Here is a tiny trained network, its code and every weight. The questions are about switching its units off for an input and a class, where a switched-off unit gives its printed mean instead of its output.

import numpy as np


def w(rows, s, z=0):
    codes = np.array(rows[::2]) - 128.0
    scale = np.full(codes.shape[1], s)
    scale[-1] = z or s
    return codes * scale


def f(y):
    return y / 2 * (1 + np.tanh(0.7978845608 * (y + 0.044715 * y**3)))


def log_softmax(a):
    a = a - a.max(-1, keepdims=True)
    return a - np.log(np.exp(a).sum(-1, keepdims=True))


def net(x, mask):
    res = np.array(x, float).reshape(1, 8) / 4 @ E
    y = f(res @ A[0][:, :-1].T + A[0][:, -1])
    res = res + np.where(mask, y, B[0][:, -1]) @ B[0][:, :-1]
    return log_softmax(res[-1] @ U[:, :-1].T + U[:, -1])


A, B = {}, {}
E = w([
[113,151,137,127,108,132,109,122,105,102],'x0',
[126,102,157,93,127,121,154,98,128,118],'x1',
[126,120,110,128,120,135,113,144,130,133],'x2',
[255,70,247,197,6,200,35,72,108,243],'x3',
[132,122,114,126,135,117,108,152,130,146],'x4',
[14,117,225,197,63,98,222,240,27,240],'x5',
[119,133,137,116,143,130,112,118,97,125],'x6',
[120,137,114,122,115,147,147,112,143,149],'x7',
],0.0078)
A[0] = w([
[202,155,70,69,162,129,130,76,172,69,29],'n0',
[213,108,204,202,56,167,59,126,143,199,162],'n1',
[2,157,192,152,72,77,202,226,50,216,38],'n2',
[199,131,39,97,203,147,45,35,186,61,55],'n3',
[232,166,85,72,145,128,135,104,144,58,3],'n4',
[33,163,54,66,189,64,224,179,132,59,161],'n5',
[36,137,195,178,115,109,216,238,58,186,48],'n6',
[249,150,242,146,16,164,86,73,101,214,169],'n7',
[15,184,54,96,157,55,192,151,141,62,146],'n8',
[10,169,49,79,212,48,210,183,136,51,144],'n9',
],0.0073,0.0027)
B[0] = w([
[186,162,103,40,62,73,221,96,176,65,199],'n0',
[100,90,163,185,197,146,80,204,89,178,215],'n1',
[234,216,61,30,8,30,210,1,202,37,228],'n2',
[222,229,52,22,21,67,203,19,207,94,239],'n3',
[103,156,63,94,93,146,162,113,215,77,185],'n4',
[63,92,185,179,180,159,81,221,111,201,239],'n5',
[217,195,46,80,17,49,233,47,228,31,216],'n6',
[38,35,179,229,195,208,55,198,49,253,234],'n7',
[97,79,175,207,199,159,89,192,52,185,225],'n8',
[64,34,180,195,208,200,22,199,34,218,250],'n9',
],0.0076,0.017)
U = w([
[43,1,244,206,227,207,30,242,27,226,255],'0',
[231,192,47,20,30,20,194,43,230,18,1],'1',
],0.0079,0.0015)

Each question gives the input, the list of numbers given to net, and the class t.
The units are the neurons (one row each of A and B). Each row of codes is followed by its name. A weight is (code - 128) times the scale printed after its matrix; where a second scale follows, it is the last column's (A, B and U).
mask holds one flag per neuron, in row order. A switched-off neuron (its flag False) gives its mean, the last column of its row in B, instead of its output. The means were averaged over made-up inputs and are rounded, as every weight is.
A unit's drop is (log p(t) with every unit on - log p(t) with that unit switched off) / (log p(t) with every unit on - log p(t) with every unit switched off).
most important unit: the unit with the biggest drop
k most important neurons: the k neurons with the biggest drops, biggest first
drop of u: that unit's drop, to one decimal
input [6,-1,7,-6,7,8,3,7], class 1: 2 most important neurons => (n2, n6)
input [3,3,4,8,-1,-6,-5,3], class 0: most important unit => n7
input [8,-7,-2,7,1,-7,-2,4], class 0: 4 most important neurons => (n7, n2, n1, n6)
input [-4,-4,8,7,-7,8,2,-5], class 1: 3 most important neurons => (n2, n6, n9)
input [-5,8,-2,-7,0,8,-2,2], class 1: 3 most important neurons => (n2, n6, n7)
input [5,-1,-7,6,7,-6,-5,0], class 0: 2 most important neurons => (n7, n2)
input [-4,2,-3,-7,8,-1,-2,-2], class 0: drop of n3 => 0.0
input [-8,0,0,-4,-8,-3,8,-2], class 0: drop of n2 => 0.1
input [-8,1,-8,-7,-3,-5,2,5], class 0: drop of n7 => 0.0
input [8,-3,6,-6,6,8,-2,-1], class 1: 2 most important neurons => (n2, n6)
